In the rows, zero is written as 128.
Each row of numbers belongs to one of the elements below and depends on some of the facts about them. Some rows are named. Which element is each other row?

Known rows:
pifli: [123 120 126  95 121 139 128 128 145 132 100 135 128 115 125 125 129 144
 129 139 128 139 127 127 128 136 129 148 140 128 116 146 148 140 128 158
 135 124  93 119 140 109 111 112 127]
kiklo: [161 122 131 111 130 137 134 118 142 124  95 133 132 103 118 127 129 145
 136 138 122 122 128 115 121 117 132 159 130 128 139 161 161 119 130 146
 136 130 100 137 102 100  93 138 132]
sebrir: [139 121 121 107 131 137 128 124 156 143 112 146 127 117 137 123 129 149
 135 134 119 129 129 125 123 130 125 132 141 129 117 160 152 129 123 149
 134 129  70 122 119 102 103 124 128]
veval: [145 119 126 103 129 143 133 117 150 136 115 131 127 114 129 125 128 148
 133 135 121 134 129 124 122 130 132 139 144 128 130 156 150 126 127 152
 137 126  85 123 120 104 100 128 129]
tosik: [156 117 126 104 133 154 140 115 144 133 114 128 123 120 122 126 128 152
 131 138 119 141 133 121 118 129 133 141 141 128 131 150 147 130 137 147
 137 124 102 123 125 109  94 125 126]
digrin: [133 118 124 108 123 141 130 130 143 134 102 134 128 109 129 125 127 148
 131 139 122 140 128 122 128 129 128 150 137 127 123 146 159 136 136 156
 137 122  96 124 143 116 107 118 126]
druklu: [153 127 137  84 133 144 128 129 156 112 104 128 136 142 135 107 145 135
 119 132 108 136 126 124 136 135 115 139 136 126 168 141 138 112 128 145
 139 134 112 118 172  38 110 111 118]
motro: [147 120 128 104 130 140 131 120 150 132 109 132 125 111 128 126 128 150
 130 136 120 131 128 125 121 126 132 142 141 129 134 155 152 124 133 149
 137 128  86 123 120  98 101 127 128]
toba: [142 138 131 126 120 126 121 138 154 120  67 137 119 110 119 127 134 148
 137 137 111 147 139  69 119 117 117 124 106 131  94 163 155 149 149 149
 143 134 134 102 150  84 117  87 131]
zubol: [134 110 131  78 115 159 137 124 130 109  89 140 136 100 118 131 132 148
 117 137 135 157 128 120 127 136 134 162 109 130 130 144 182 143 133 139
 142 121 122 119 119 123 133 109 129]
plesku: [129 133 138 118 140 125 125 133 104 121 100 114 112 139  99 131 127 114
 138 128 135  95 140 160 135 132 133 132 135 127 100 134   7 112 115 126
 118 152 164 144 154 117 113 146 133]
nugezo: [133 132 126 151 139 118 123 124 131 139 171 130 124 141 141 130 125 119
 126 116 126 120 127 134 122 124 130  98 133 129 133 117 115 119 127 102
 124 135 119 130 120 139 134 137 128]
plelal: [131 147 136 152 131 114 116 140 128 109 122 128 126 144 127 126 136 114
 126 116 121 128 133  97 131 124 114 102  94 129 122 118 114 132 135 101
 131 140 174 124 157 106 151 106 125]
lugek: [ 93 119 117 130 127 128 132 128 112 139 190 136 139 138 149 128 122 110
 119 119 143 135 118 160 129 138 134 118 136 127 136 110 149 133 117 108
 114 113 111 128 105 179 162 141 127]
raplis: [119 133 129 147 129 119 125 129 118 129 145 123 127 138 129 130 127 117
 125 122 133 121 127 133 130 129 126 117 121 128 127 107 114 131 124 112
 124 129 148 134 128 142 144 131 129]
flagros: [163 139 146 126 145 135 127 135 124  96 154 123 141 158 127 116 141 107
 113 113 120 119 123 125 134 129 115 125 101 125 190 102 107  94 124  84
 130 147 166 146 164  80 136 135 122]
nezir: [147 130 131 161 143 113 124 133  98 128  98 116 117 127 120 134 118 127
 147 122 116 106 139 135 134 113 129 122 118 126 136 125  56  82 142 120
 121 140 172 152 145 133 109 163 126]
skeda: [129 130 135 129 135 131 126 118 129 126 162 119 121 143 124 131 129 118
 117 120 137 116 128 148 124 132 135 109 140 130 127 108  94 129 121 104
 129 140 138 127 121 125 138 127 126]
maskel: [115 137 122 153 130 117 130 126 119 141 159 120 127 157 141 125 129 117
 132 125 127 121 129 134 132 130 122 104 133 127 124 113 105 133 118 123
 119 121 147 124 136 146 142 130 125]

How the elements are related:
barun {Ω=652, τ=702, ρ=supel}
beskes {Ω=180, τ=702, Λ=mepluzus, ρ=disus}
bezim {Ω=902, τ=702, ρ=plelal}
biklidri {Ω=180, σ=dobar, τ=702}
bobepo {Ω=902, τ=702, Λ=flari, ρ=tropem}
bramak {Ω=902, τ=702, ρ=stestes}
bremes {Ω=652, τ=702, Λ=rutrales, ρ=drunele}
broga {Ω=902, τ=702, Λ=stetumu, ρ=staplis}
brulede {Ω=180, τ=702, Λ=kiklo, ρ=vubrek}
busko {Ω=902, σ=dafeplel, τ=500, Λ=disus}
dafeplel {Ω=180, σ=togra, τ=500, ρ=romom}
defim {Ω=180, σ=koba, τ=702, ρ=bramak}
digrin {Ω=902, τ=500, ρ=kufikel}
disus {Ω=652, τ=702, ρ=kloflel}
dobar {Ω=902, σ=gufabon, τ=702, Λ=busko, ρ=broga}
draplis {Ω=902, τ=702, ρ=klebrer}
dreguk {Ω=180, τ=702, Λ=rugu, ρ=trariplen}
drenal {Ω=180, σ=sobu, τ=500, ρ=gradrol}
drenuk {Ω=902, τ=702, ρ=legruk}
drigruk {Ω=180, τ=500, Λ=plibo}
drotrogu {Ω=180, τ=702, Λ=notran}
druklu {Ω=652, τ=500, Λ=kadem, ρ=stetumu}
drunele {Ω=902, τ=702, ρ=draplis}
druto {Ω=539, τ=500, ρ=drigruk}
dukleskas {Ω=902, σ=skeda, τ=702, ρ=muklo}
febrar {Ω=902, σ=tiflak, τ=702, Λ=kugu}
feflanum {Ω=902, τ=702}
fisi {Ω=902, σ=lugek, τ=702, ρ=grinam}
fivel {Ω=652, τ=500, Λ=tropem}
flagros {Ω=652, τ=702, Λ=koba, ρ=teno}
flari {Ω=902, τ=702, ρ=taskudri}
flofugun {Ω=902, τ=500, ρ=stifan}
flovur {Ω=652, σ=vabim, τ=702, Λ=satas, ρ=kadem}
fluno {Ω=902, τ=500, Λ=kasas, ρ=notran}
flusek {Ω=902, τ=702}
gados {Ω=902, σ=ledrel, τ=702, Λ=stifan, ρ=zutur}
gisek {Ω=652, τ=500, ρ=klatrer}
gizun {Ω=902, τ=500, Λ=nugezo, ρ=lanu}
gobri {Ω=180, τ=702}
gogridrum {Ω=902, τ=702}
grabrir {Ω=902, τ=702}
gradrol {Ω=902, σ=druklu, τ=500, Λ=tresta, ρ=sobu}
gramuk {Ω=902, σ=gizun, τ=702, ρ=grotre}
grepotal {Ω=902, σ=kopi, τ=500, ρ=gufabon}
grimam {Ω=902, σ=stopler, τ=702, ρ=netik}
grinam {Ω=902, σ=groflak, τ=702, Λ=siskam, ρ=lovek}
grodro {Ω=180, σ=kiklo, τ=702, Λ=gados}
groflak {Ω=539, τ=702, ρ=stezis}
grotre {Ω=902, τ=500}
gufabon {Ω=902, σ=zodradrus, τ=702, ρ=klabrok}
kadem {Ω=902, τ=702, Λ=grodro, ρ=ledrel}
kapla {Ω=180, τ=702}
kasas {Ω=539, σ=febrar, τ=500, Λ=ledrel, ρ=gisek}
kiklo {Ω=652, σ=susi, τ=500, ρ=vigri}
kitudre {Ω=902, τ=702, ρ=toba}
kitus {Ω=652, σ=rebruro, τ=702, ρ=fivel}
klabrok {Ω=902, σ=nopes, τ=702}
klado {Ω=902, τ=702, ρ=koba}
klatrer {Ω=180, τ=702}
klebrer {Ω=902, τ=702, ρ=zodradrus}
klifle {Ω=902, σ=gados, τ=702}
kloflel {Ω=539, σ=tosik, τ=702, ρ=lobos}
klubrin {Ω=180, τ=500, Λ=beskes}
koba {Ω=902, σ=vubrek, τ=702, Λ=dobar}
kopi {Ω=902, σ=trariplen, τ=702}
kufikel {Ω=539, τ=702, ρ=sigruk}
kufon {Ω=180, τ=702, ρ=nadros}
kugu {Ω=902, τ=500, ρ=letros}
lafar {Ω=652, σ=klatrer, τ=702, Λ=dreguk}
lanu {Ω=902, σ=tata, τ=500, ρ=vekim}
ledrel {Ω=652, τ=500, Λ=grinam, ρ=gramuk}
legruk {Ω=652, τ=500, Λ=zudol}
letros {Ω=902, σ=pifli, τ=500, Λ=bramak, ρ=skidrofun}
lobos {Ω=902, σ=klifle, τ=500, ρ=kufon}
lomas {Ω=652, τ=500, ρ=bobepo}
lovek {Ω=902, τ=500, ρ=togra}
lubrek {Ω=902, τ=702}
lufer {Ω=652, σ=fisi, τ=500, ρ=flofugun}
lugek {Ω=180, σ=motro, τ=702, ρ=vidron}
luskas {Ω=652, σ=plesku, τ=500, ρ=tata}
lusos {Ω=902, σ=lufer, τ=702, Λ=testem}
maskel {Ω=902, τ=702}
melom {Ω=902, τ=702, ρ=nugezo}
mepluzus {Ω=902, τ=500, Λ=trariplen, ρ=gogridrum}
mizo {Ω=180, σ=musedru, τ=702}
motro {Ω=652, σ=defim, τ=500}
muklo {Ω=902, τ=702}
musedru {Ω=902, σ=redrir, τ=702, ρ=skagragram}
nadros {Ω=652, σ=skitrol, τ=500}
nagri {Ω=902, τ=702, ρ=lomas}
nefis {Ω=902, σ=disus, τ=702, Λ=kopi, ρ=maskel}
netik {Ω=902, σ=nadros, τ=500}
nezir {Ω=539, σ=lubrek, τ=702, ρ=susi}
nopes {Ω=652, σ=grabrir, τ=702, ρ=busko}
notran {Ω=902, τ=702, ρ=lugek}
nugezo {Ω=652, σ=tadur, τ=702, Λ=febrar}
palobu {Ω=180, τ=702, Λ=lusos}
peflegrom {Ω=902, τ=500, Λ=bremes, ρ=grepotal}
pifli {Ω=902, σ=plesar, τ=500, ρ=dukleskas}
plapla {Ω=652, σ=kitus, τ=702, ρ=vifliza}
plapok {Ω=652, τ=702, ρ=barun}
plelal {Ω=902, τ=702, ρ=kitudre}
plesar {Ω=902, σ=tropem, τ=702, ρ=rutrales}
plesku {Ω=539, σ=grimam, τ=702, ρ=beskes}
plibo {Ω=652, τ=702, ρ=gizun}
poso {Ω=652, τ=500, ρ=sasiran}
rabrol {Ω=652, σ=grodro, τ=500, Λ=sebrir, ρ=stavik}
raguklum {Ω=902, τ=500, Λ=nefis}
raplis {Ω=902, τ=702, ρ=sebrir}
rebruro {Ω=539, σ=busko, τ=500}
redrir {Ω=902, σ=vagrur, τ=500, ρ=trugri}
ribral {Ω=902, σ=kitudre, τ=500}
romom {Ω=652, σ=zudol, τ=500, Λ=drigruk}
rugu {Ω=652, τ=500, Λ=vidron}
rutrales {Ω=902, τ=702, Λ=veplam, ρ=kitus}
sasiran {Ω=902, τ=702, ρ=kugu}
satas {Ω=902, σ=sigruk, τ=702, Λ=kitudre}
sebrir {Ω=652, τ=500}
sigruk {Ω=902, τ=702, Λ=gizun, ρ=vezes}
siskam {Ω=902, τ=500, Λ=skitrol, ρ=stikal}
skagragram {Ω=539, σ=kasas, τ=702, ρ=pifli}
skeda {Ω=652, σ=stezis, τ=702, Λ=romom}
skevus {Ω=902, σ=vekim, τ=702, ρ=gobri}
skidrofun {Ω=902, τ=702, ρ=gados}
skitrol {Ω=539, τ=702, Λ=drotrogu}
sobu {Ω=902, σ=skevus, τ=702}
staplis {Ω=902, τ=500, Λ=flagros, ρ=musedru}
stavik {Ω=180, τ=702, ρ=lubrek}
stestes {Ω=902, τ=500, ρ=fluno}
stetumu {Ω=902, τ=702, Λ=staplis, ρ=bezim}
stezis {Ω=902, σ=letros, τ=500, Λ=trugri, ρ=nagri}
stifan {Ω=902, σ=mizo, τ=702, Λ=brulede}
stikal {Ω=652, τ=702, ρ=drenal}
stopler {Ω=902, τ=702, ρ=defim}
stotam {Ω=902, σ=nugezo, τ=702}
supel {Ω=902, τ=500}
susi {Ω=652, σ=biklidri, τ=702, ρ=kapla}
tadur {Ω=902, σ=lobos, τ=702, Λ=flusek, ρ=raplis}
taskudri {Ω=902, τ=500, ρ=mepluzus}
tata {Ω=539, σ=nezir, τ=500}
teno {Ω=180, τ=702, ρ=dreguk}
testem {Ω=539, τ=500, ρ=lufer}
tiflak {Ω=902, σ=vifliza, τ=702, ρ=nefis}
toba {Ω=902, τ=500, ρ=vagrur}
togra {Ω=180, σ=zutur, τ=500, ρ=stopler}
tosik {Ω=652, σ=maskel, τ=500, Λ=muklo, ρ=plesar}
trariplen {Ω=902, τ=702, Λ=bobepo, ρ=druklu}
tresta {Ω=180, τ=702, Λ=fluno}
tretam {Ω=180, σ=stifan, τ=500}
tropem {Ω=902, σ=lafar, τ=500, Λ=letros, ρ=veval}
trugri {Ω=902, τ=500}
vabim {Ω=539, σ=brulede, τ=702, Λ=sasiran}
vagrur {Ω=180, σ=drenal, τ=500, ρ=zudol}
vekim {Ω=652, τ=702, Λ=druklu, ρ=digrin}
veplam {Ω=902, τ=500, Λ=palobu}
veval {Ω=652, τ=500, ρ=plapok}
vezes {Ω=902, τ=500, Λ=lufer}
vidron {Ω=652, τ=702, Λ=tadur, ρ=feflanum}
vifliza {Ω=652, σ=netik, τ=702, ρ=nopes}
vigri {Ω=652, τ=500, ρ=tosik}
vubrek {Ω=902, σ=romom, τ=500}
zodradrus {Ω=539, σ=fivel, τ=702, ρ=klifle}
zubol {Ω=180, σ=gradrol, τ=500, Λ=klubrin, ρ=melom}
zudol {Ω=180, σ=grepotal, τ=500, Λ=broga, ρ=druto}
zutur {Ω=180, σ=klabrok, τ=500}

Rows to name:
No name comes twice in this set of rows, the named rows included.
[138 117 122 105 124 142 134 123 139 132  81 135 130 116 127 127 129 157
 132 137 122 137 132 118 132 136 125 149 123 128 122 154 160 132 133 155
 139 118 109 125 130 111 115 118 124]  mepluzus
[150 129 138 135 138 132 126 123 122 114 146 130 128 125 113 136 127 122
 119 119 140 111 129 133 121 125 134 125 111 129 135 114 111 122 124  88
 130 147 142 144 105 137 131 142 133]  plapla
[125 140 126 146 126 133 147 121 103 120 163 113 139 150 120 123 134 103
 131 129 134 127 130 118 122 120 125 131 117 126 133 126 133 142 113 120
 113 113 186 125 111 157 146 134 130]  brulede
[137 120 124 105 129 136 130 122 156 142 109 138 126 118 141 125 127 150
 131 134 117 138 130 129 123 129 130 129 150 129 124 151 150 128 132 153
 136 128  76 117 123  99 101 122 125]  romom
[139 118 120 103 133 143 136 120 154 144 120 140 123 125 135 123 129 150
 135 135 119 137 132 127 123 134 127 129 146 128 118 160 143 133 125 151
 132 125  75 117 125 105 100 122 126]  nadros
[113 131 128 143 121 117 125 130 116 118 157 130 137 125 139 131 128 109
 121 119 135 135 120 124 128 126 129 117 116 130 146 109 160 130 129 105
 123 122 149 125 109 154 166 127 131]  mizo
[132 118 128 105 120 142 131 131 141 130 120 128 124 114 126 126 127 146
 130 137 120 149 127 119 123 129 130 145 139 127 127 130 154 137 143 159
 137 123 101 118 150 114 100 117 124]  raguklum
[130 137 129 130 108 122 121 137 153 113  72 141 125  95 129 129 135 137
 133 132 113 163 135  60 117 108 120 118  99 133 103 169 201 156 151 148
 141 123 139  88 123  92 137  84 132]  vagrur
[132 118 122  98 119 150 140 122 133 125  96 141 138 112 132 125 132 146
 130 137 127 157 129 113 126 134 126 148 118 129 129 162 190 141 129 149
 136 109 116 117 116 121 131 114 126]  klubrin
[135 127 129 136 149 129 127 134 101 135 106 122 111 145 119 131 123 126
 141 122 122 110 143 150 134 130 129 110 126 127 106 126  20 104 130 122
 121 143 161 141 165 135 115 148 123]  vabim
[142 119 131 103 120 147 135 124 134 121  93 120 127 109 119 128 128 147
 128 141 124 143 128 117 126 126 133 159 133 127 136 136 152 132 140 157
 139 120 126 124 142 111 102 121 127]  peflegrom
[163 110 133 100 133 157 134 121 142 121 105 137 126 102 113 133 124 158
 126 132 124 141 131 115 117 123 135 153 121 129 140 142 157 119 142 131
 144 134 103 132 124 109  95 130 127]  rabrol
[126 137 117 173 134 116 132 127 115 145 162 123 129 151 145 126 125 121
 136 121 119 127 130 117 130 120 121 103 126 126 136 116 125 121 131 121
 119 112 150 130 133 156 139 139 123]  lubrek

Now the same elements, written a new way:
Known rows:
koba: [ 98 213 128 121 132  90 121 131 157 115 125 115 177 142 158]
peflegrom: [103  88 136 135 107 141 188 155 108 121 122 139 150 112  92]
flofugun: [115 109 136 127 105 128 162 139 114 114 183 120 128 121 103]
siskam: [113 107 136 130 106 136 193 160 123 118 107 142 134 103  95]
dobar: [130 104 138  95 135 133 140 134 107 142  64 141 131 110 130]
plapla: [124 143 134 105 134 121 166 142 130 134  31 144 162 121 131]
gufabon: [124 134 132 115 133 124 127 114 115 139 120 122 121 128 142]
stikal: [124 136 128 117 130 106 141 126 127 144  99 121 130 139 142]
rabrol: [112 108 142 121 109 144 195 148 108 111 118 143 177 109  89]
kitus: [125 154 131 111 133 115 140 116 124 138 106 122 143 136 140]
klabrok: [116 161 128 111 132 112 112 102 123 138 172 105 120 140 150]
kasas: [124 121 134 104 109 148 166 158 118 117 107 133 186 102  72]
gisek: [111 131 133 122 104 119 179 144 127 111 160 123 149 126 103]
grotre: [102 144 127 128 104 113 153 130 127 107 226 103 133 135 115]
bezim: [122 118 130 123 130 113 125 122 117 145 117 119 106 138 143]
broga: [121 119 129 143 131 118 127 119 120 151 111 120 103 130 142]
supel: [102 154 128 127 104 111 150 130 129 108 229 104 131 134 116]
legruk: [ 81 191 120 150 104 103 191 141 154 116 187 112 185 141 115]
skevus: [133  97 139 115 134 140 133 123 102 144  79 138 114 114 130]

Rows to name:
No name comes twice in this set of rows, the named rows included.
[ 99 205 108 105 102 100 183 154 156  82 170 112 125 153 123]  trugri
[122 125 122 125 104 131 141 142 121 120 175 109 151 126  86]  druto
[135  89 138 122 132 123 145 135 109 150  56 137 126 121 128]  flagros
[100 160 119 128 130 103 112 118 133 139 161 104  92 142 163]  klatrer
[123 168 116 108 134 126 149 154 142 142  14 135 175 124 116]  nezir
[110 191 123  99 133 103 166 134 146 131  73 128 164 133 142]  susi
[ 87 154 130 141 105 109 159 134 133 126 233 105 163 125 114]  vezes
[109 126 114 123 129 122 128 128 113 126 101 124  74 147 154]  beskes
[ 93 195 127  85 107 108 176 143 143  99 205 110 168 126 114]  busko
[ 94 147 129 129 104 117 146 132 126 108 242 106 106 127 125]  drigruk
[110 140 138 136 133 123 109 126 121 119 113 132 123 123 152]  defim
[131 132 124 113 130 113 124 125 122 132 104 119  87 142 146]  bramak
[ 87 203 112 117 130  90 136 135 156 132 131 110 108 145 167]  kapla
[119 138 136 118 134 123 131 121 123 141 107 125 131 120 138]  grinam
[129 139 116 125 130 117 103 127 127 154 101 107 138 142 125]  kufikel

